Here is a tiny trained network, its code and every weight. The questions are about switching its units off for an input and a class, where a switched-off unit gives its printed mean instead of its output.

import numpy as np


def w(rows, s, z=0):
    codes = np.array(rows[::2]) - 128.0
    scale = np.full(codes.shape[1], s)
    scale[-1] = z or s
    return codes * scale


def norm(h):
    return h / np.sqrt((h * h).mean(-1, keepdims=True) + 1e-5)


def f(y):
    return np.maximum(y, 0)


def log_softmax(a):
    a = a - a.max(-1, keepdims=True)
    return a - np.log(np.exp(a).sum(-1, keepdims=True))


def net(x, mask):
    res = np.array(x, float).reshape(1, 8) / 4 @ E
    u = 0
    for l in range(2):
        y = f(norm(res) @ A[l][:, :-1].T + A[l][:, -1])
        res = res + np.where(mask[u : u + 9], y, B[l][:, -1]) @ B[l][:, :-1]
        u += 9
    return log_softmax(norm(res)[-1] @ U[:, :-1].T + U[:, -1])


A, B = {}, {}
E = w([
[107,181,130,165,118,176,106,78],'x0',
[117,152,193,43,110,95,92,157],'x1',
[122,195,254,210,147,155,193,125],'x2',
[191,210,129,161,145,194,117,139],'x3',
[141,116,122,5,186,123,207,68],'x4',
[134,210,133,94,94,68,108,104],'x5',
[167,156,134,147,77,155,112,122],'x6',
[83,118,138,87,82,174,99,60],'x7',
],0.0076)
A[0] = w([
[62,75,111,96,41,157,85,125,181],'0.n0',
[171,147,252,213,121,126,76,105,3],'0.n1',
[119,122,107,8,127,97,61,141,45],'0.n2',
[123,118,144,95,129,118,141,2,71],'0.n3',
[235,73,125,175,190,220,117,91,34],'0.n4',
[165,187,143,113,251,84,163,165,4],'0.n5',
[198,112,69,176,75,84,74,74,36],'0.n6',
[156,22,102,108,180,21,111,180,142],'0.n7',
[138,137,51,153,84,107,78,111,68],'0.n8',
],0.0073,0.0051)
B[0] = w([
[188,153,137,128,169,79,169,119,239],'0.n0',
[106,155,182,94,44,104,178,181,195],'0.n1',
[129,132,211,46,124,152,29,177,210],'0.n2',
[89,103,142,153,146,69,144,114,192],'0.n3',
[79,183,56,109,171,233,210,169,187],'0.n4',
[255,176,127,127,171,43,187,110,169],'0.n5',
[143,148,35,161,96,86,119,129,167],'0.n6',
[153,39,160,112,129,157,120,164,253],'0.n7',
[193,97,102,187,101,95,97,82,176],'0.n8',
],0.0086,0.005)
A[1] = w([
[157,95,168,57,90,92,114,107,112],'1.n0',
[134,170,138,194,93,209,169,132,115],'1.n1',
[159,104,23,188,91,115,90,102,42],'1.n2',
[148,187,149,118,126,156,53,112,100],'1.n3',
[135,73,95,93,166,157,120,131,56],'1.n4',
[136,123,46,164,74,90,106,112,2],'1.n5',
[170,85,139,178,186,117,150,130,180],'1.n6',
[124,169,205,152,54,123,84,120,98],'1.n7',
[77,110,130,107,135,103,162,9,9],'1.n8',
],0.012,0.0045)
B[1] = w([
[145,133,52,73,147,178,106,121,251],'1.n0',
[92,85,52,67,114,189,187,196,254],'1.n1',
[201,79,89,188,132,131,103,77,208],'1.n2',
[112,165,144,186,99,81,57,66,177],'1.n3',
[71,122,154,107,71,64,124,162,185],'1.n4',
[160,115,6,214,159,166,105,39,178],'1.n5',
[144,192,182,192,125,148,93,89,220],'1.n6',
[52,145,114,165,21,8,174,104,220],'1.n7',
[12,145,201,111,254,194,108,62,182],'1.n8',
],0.0095,0.0069)
U = w([
[121,166,88,169,146,250,213,164,81],'0',
[125,53,184,228,148,134,118,182,77],'1',
[75,187,153,178,14,81,204,158,187],'2',
[110,206,134,99,70,72,27,77,3],'3',
[178,114,45,206,102,142,70,81,199],'4',
[41,149,168,101,195,160,127,46,69],'5',
[158,60,127,24,124,100,99,166,212],'6',
[237,202,183,137,173,75,187,107,135],'7',
],0.022,0.0043)

Each question gives the input, the list of numbers given to net, and the class t.
The units are the neurons (one row each of A and B). Each row of codes is followed by its name. A weight is (code - 128) times the scale printed after its matrix; where a second scale follows, it is the last column's (A, B and U).
mask holds one flag per neuron, layer by layer. A switched-off neuron (its flag False) gives its mean, the last column of its row in B, instead of its output. The means were averaged over made-up inputs and are rounded, as every weight is.
A unit's drop is (log p(t) with every unit on - log p(t) with that unit switched off) / (log p(t) with every unit on - log p(t) with every unit switched off).
The circuit of an input: a set's keep is (log p(t) with only the set's units on - log p(t) with every unit switched off) / (log p(t) with every unit on - log p(t) with every unit switched off). Starting from the 12 units with the biggest drops (on a tie, the unit counted first), units are removed one at a time, each time the one whose removal leaves the highest keep (on an exact tie, the one counted first), for as long as the keep stays at least 0.8.
units of the circuit, in order: the units of the circuit, biggest drop first
top k neurons: the k neurons with the biggest drops, biggest first
top k neurons in layer l: the k neurons of layer l with the biggest drops, biggest first
drop when u is switched off: that unit's drop, to one decimal
input [-1,-1,-7,8,1,-8,-3,-5], class 0: units of the circuit, in order => (0.n4)
input [3,5,-1,3,3,1,-8,1], class 3: top 3 neurons => (0.n2, 1.n3, 1.n1)
input [-5,0,6,-3,5,2,-6,0], class 7: top 2 neurons => (0.n5, 1.n1)
input [0,5,1,0,7,-2,-7,-7], class 7: top 2 neurons => (0.n5, 1.n6)
input [1,0,5,7,-8,-8,8,0], class 2: top 2 neurons in layer 1 => (1.n7, 1.n0)
input [-7,1,4,7,-7,-5,1,5], class 2: top 2 neurons => (1.n7, 0.n1)
input [-6,-6,3,-4,4,-7,-4,-1], class 1: units of the circuit, in order => (1.n6, 0.n7)
input [-5,7,7,7,6,5,4,6], class 2: top 2 neurons => (1.n7, 0.n2)
input [0,1,-2,-1,1,-7,3,-3], class 1: top 3 neurons => (0.n7, 1.n4, 1.n0)
input [2,7,-1,6,-7,-8,3,-5], class 2: units of the circuit, in order => (1.n7, 0.n1)
input [7,-7,2,8,-8,3,-7,4], class 2: top 3 neurons in layer 1 => (1.n7, 1.n0, 1.n3)
input [-6,-7,-3,3,4,-1,-1,-2], class 0: top 2 neurons in layer 1 => (1.n6, 1.n7)
input [2,-8,6,-2,-5,1,-2,0], class 2: top 3 neurons => (0.n1, 1.n7, 1.n0)
input [-7,1,-3,6,-5,2,-8,2], class 6: units of the circuit, in order => (0.n7)
input [3,3,-2,-4,-3,-2,-2,-2], class 6: top 2 neurons => (0.n7, 1.n0)
input [7,-6,0,3,-5,-6,3,-2], class 0: top 2 neurons => (0.n4, 1.n1)
input [2,5,-4,6,4,-2,6,-4], class 3: top 2 neurons in layer 1 => (1.n3, 1.n1)
input [6,-6,-2,5,4,-3,8,3], class 0: drop when 0.n4 is switched off => 1.2
input [2,-3,-1,-1,3,-1,-1,-8], class 7: drop when 0.n5 is switched off => 0.7
input [3,-5,8,3,3,8,-2,2], class 2: drop when 1.n7 is switched off => 0.1
input [8,-8,4,1,1,5,6,4], class 2: top neuron in layer 1 => (1.n7)
